Below are the code and all the weights of a small trained network. Each question names an input and a target symbol and asks about switching units off, where a switched-off unit gives its printed mean instead of its output.

import numpy as np


def w(rows, s, z=0):
    codes = np.array(rows[::2]) - 128.0
    scale = np.full(codes.shape[1], s)
    scale[-1] = z or s
    return codes * scale


def f(y):
    return np.maximum(y, 0)


def softmax(a):
    e = np.exp(a - a.max(-1, keepdims=True))
    return e / e.sum(-1, keepdims=True)


def log_softmax(a):
    a = a - a.max(-1, keepdims=True)
    return a - np.log(np.exp(a).sum(-1, keepdims=True))


def net(x, mask):
    ids = ['αβγδζηθλμξπστφψω'.index(c) for c in x.split()]
    T = len(ids)
    res = E[ids] + P[:T]
    r = res
    for j in range(2):
        rows = slice(4 * j, 4 * j + 4)
        q, k, v = (r @ M[0][rows].T for M in (Q, K, V))
        z = softmax(np.where(np.tri(T) > 0, q @ k.T / 4**0.5, -1e9)) @ v
        o = O[0][rows]
        res = res + np.where(mask[j], z, o[:, -1]) @ o[:, :-1]
    y = f(res @ A[0][:, :-1].T + A[0][:, -1])
    res = res + np.where(mask[2:14], y, B[0][:, -1]) @ B[0][:, :-1]
    return log_softmax(res[-1] @ U[:, :-1].T + U[:, -1])


Q, K, V, O, A, B = {}, {}, {}, {}, {}, {}
E = w([
[172,120,95,192,151,146,95,89,192],'α',
[150,170,108,204,94,105,77,105,222],'β',
[130,108,114,201,134,143,77,80,176],'γ',
[167,117,105,190,135,135,78,106,182],'δ',
[214,99,108,198,133,141,101,104,148],'ζ',
[130,44,184,201,104,163,112,76,222],'η',
[246,102,110,124,100,137,96,146,226],'θ',
[159,65,98,104,131,222,40,178,68],'λ',
[122,121,178,218,96,185,135,130,71],'μ',
[71,80,130,50,161,77,61,162,157],'ξ',
[186,139,156,69,69,134,99,122,89],'π',
[119,147,130,104,154,209,173,124,151],'σ',
[7,134,187,116,91,168,68,145,180],'τ',
[140,134,153,193,90,38,69,192,108],'φ',
[110,124,142,206,181,149,122,201,234],'ψ',
[125,255,174,101,175,87,206,204,88],'ω',
],0.0084)
P = w([
[93,111,49,169,111,119,136,29,148],'0',
[155,112,64,162,74,151,67,108,174],'1',
[177,111,80,149,72,159,63,142,170],'2',
[197,114,110,147,95,163,67,158,171],'3',
[202,112,133,145,108,161,62,179,165],'4',
[211,120,155,141,127,168,64,191,159],'5',
[214,118,178,132,141,163,64,201,146],'6',
[217,127,194,127,153,162,74,221,138],'7',
[222,135,221,117,165,158,81,236,133],'8',
[234,139,237,121,180,156,87,238,129],'9',
[230,144,255,121,196,157,86,239,132],'10',
],0.0047)
Q[0] = w([
[17,133,93,37,127,52,191,92,49],'h1',
[250,114,168,207,116,195,60,182,215],'h1',
[98,67,116,101,123,175,67,135,92],'h1',
[234,135,165,189,100,189,79,165,201],'h1',
[233,91,135,145,120,176,39,192,194],'h2',
[205,109,124,142,124,185,27,215,126],'h2',
[2,162,95,75,119,67,222,57,47],'h2',
[74,163,90,84,133,109,136,135,58],'h2',
],0.0098)
K[0] = w([
[110,60,2,175,90,157,89,47,127],'h1',
[140,184,247,91,172,120,162,207,124],'h1',
[121,118,199,191,100,109,89,118,178],'h1',
[135,205,246,98,180,104,181,213,116],'h1',
[120,172,226,99,177,130,154,209,85],'h2',
[111,190,253,101,180,91,170,181,104],'h2',
[124,96,31,166,74,125,112,42,157],'h2',
[119,133,92,180,70,79,157,35,165],'h2',
],0.0087)
V[0] = w([
[42,167,150,152,123,54,122,164,90],'h1',
[186,163,104,113,87,1,115,139,53],'h1',
[123,141,164,26,41,160,123,76,71],'h1',
[187,55,155,71,88,85,71,116,157],'h1',
[157,132,75,139,190,174,137,127,24],'h2',
[116,71,174,181,92,118,59,155,105],'h2',
[103,91,160,79,119,178,94,182,65],'h2',
[152,142,191,247,77,141,157,90,94],'h2',
],0.0082)
O[0] = w([
[57,146,165,60,86,105,171,141,142,4],'h1',
[170,124,208,75,98,83,157,70,37,133],'h1',
[160,226,179,121,81,224,45,87,116,30],'h1',
[172,74,133,145,119,109,53,65,127,222],'h1',
[148,175,24,179,130,98,176,106,2,133],'h2',
[110,74,117,125,50,117,138,97,160,195],'h2',
[97,125,64,109,42,116,67,143,97,172],'h2',
[153,114,179,253,69,196,246,151,126,122],'h2',
],0.0085,0.0029)
A[0] = w([
[132,103,170,178,240,93,118,49,139,163],'n1',
[130,109,72,89,2,123,65,56,102,149],'n2',
[189,138,163,209,93,213,104,115,116,146],'n3',
[165,160,120,133,161,188,120,138,67,162],'n4',
[175,70,39,151,124,48,148,155,120,151],'n5',
[71,183,124,93,109,83,164,170,10,187],'n6',
[134,93,206,117,83,105,172,163,189,255],'n7',
[158,75,94,116,138,98,73,62,140,120],'n8',
[7,145,187,99,141,156,198,136,106,175],'n9',
[99,132,56,168,128,112,205,163,165,170],'n10',
[149,179,103,93,147,159,82,172,153,252],'n11',
[175,149,123,63,127,117,114,146,101,223],'n12',
],0.0066,0.0028)
B[0] = w([
[157,124,230,122,231,66,148,42,145,194],'n1',
[66,195,115,28,45,100,183,29,108,232],'n2',
[213,140,153,191,88,195,121,107,113,238],'n3',
[180,153,69,143,198,230,142,137,130,172],'n4',
[99,79,58,155,152,58,186,135,60,252],'n5',
[70,187,78,255,128,137,23,192,50,163],'n6',
[98,91,206,51,78,72,188,187,154,220],'n7',
[92,98,114,139,116,64,59,84,119,254],'n8',
[58,58,85,115,84,49,61,45,7,148],'n9',
[25,177,31,109,110,243,207,91,141,161],'n10',
[147,228,108,69,178,145,92,198,198,222],'n11',
[142,198,140,86,180,125,165,125,113,194],'n12',
],0.0055,0.0062)
U = w([
[99,145,119,122,195,142,191,48,137,18],'α',
[207,220,158,32,180,89,255,146,165,247],'β',
[99,125,137,132,140,147,151,85,140,3],'γ',
[94,149,151,152,163,117,154,96,127,141],'δ',
[141,103,146,194,155,136,193,105,48,85],'ζ',
[92,86,169,163,115,180,132,108,172,62],'η',
[201,58,204,172,211,59,44,137,132,100],'θ',
[88,139,22,160,98,61,111,90,49,190],'λ',
[168,114,93,199,21,193,182,176,119,22],'μ',
[37,135,151,37,176,76,65,87,156,76],'ξ',
[185,208,201,116,65,187,77,34,119,59],'π',
[166,193,81,163,224,236,58,211,132,225],'σ',
[72,188,149,130,40,158,48,186,241,168],'τ',
[97,48,221,47,41,97,208,104,70,252],'φ',
[81,39,60,96,139,129,175,208,175,19],'ψ',
[119,179,174,157,127,50,120,203,74,153],'ω',
],0.0055,0.0023)

Each question gives the input, a string of symbols that net reads in full, and the target symbol t.
The units are the heads (4 rows each of Q, K, V and O) and the neurons (one row each of A and B). Each row of codes is followed by its name. A weight is (code - 128) times the scale printed after its matrix; where a second scale follows, it is the last column's (O, A, B and U).
mask holds one flag per unit, heads first, then neurons. A switched-off unit (its flag False) gives its mean, the last column of its rows in O or B, instead of its output. The means were averaged over made-up inputs and are rounded, as every weight is.
A unit's drop is (log p(t) with every unit on - log p(t) with that unit switched off) / (log p(t) with every unit on - log p(t) with every unit switched off).
The circuit of an input: a set's keep is (log p(t) with only the set's units on - log p(t) with every unit switched off) / (log p(t) with every unit on - log p(t) with every unit switched off). Starting from the 12 units with the biggest drops (on a tie, the unit counted first), units are removed one at a time, each time the one whose removal leaves the highest keep (on an exact tie, the one counted first), for as long as the keep stays at least 0.8.
circuit, biggest first: the units of the circuit, biggest drop first
unit that matters most: the unit with the biggest drop
top k neurons: the k neurons with the biggest drops, biggest first
which heads matter: for each layer, one digit per head in row order, 1 if its drop is at least 0.15 and else 0, layers parted by /
input γ θ α θ η φ ω σ ζ λ φ, target ω: circuit, biggest first	(h1 n6 h2)
input θ θ η θ ψ θ θ ζ φ θ, target φ: circuit, biggest first	(h1 h2 n7)
input λ ψ θ θ, target ψ: which heads matter	10
input θ η λ δ σ, target σ: which heads matter	10
input ψ λ ψ, target ψ: which heads matter	10
input ζ ζ λ, target λ: which heads matter	01
input θ λ η σ η δ ζ ξ, target ξ: circuit, biggest first	(h2 n3)
input π θ λ θ λ ξ ζ, target ξ: circuit, biggest first	(h2 n2 n3)
input μ ζ π η, target π: circuit, biggest first	(h1 n3)
input ω η λ φ ζ δ θ α α, target β: unit that matters most	h1
input λ ω δ β α σ θ θ θ θ, target β: circuit, biggest first	(h1 h2 n8)
input σ θ θ, target σ: which heads matter	11
input δ ζ α η ζ θ β θ θ, target θ: circuit, biggest first	(h1 h2 n1)
input θ φ θ θ φ ζ τ η φ, target φ: circuit, biggest first	(h2 h1 n7)
input θ φ ω σ φ θ π ζ η, target φ: circuit, biggest first	(h1 n7)
input ζ θ ζ σ α π γ ζ, target π: top neuron	(n3)
input θ λ π θ θ, target π: top 2 neurons	(n2 n3)
input θ ω φ λ, target σ: circuit, biggest first	(h2 n2 n4)
input α μ θ π θ μ θ, target μ: top 2 neurons	(n3 n1)
input μ μ δ, target μ: which heads matter	01
input θ ζ ζ π ζ, target π: which heads matter	10
input λ φ τ, target φ: top 2 neurons	(n7 n2)
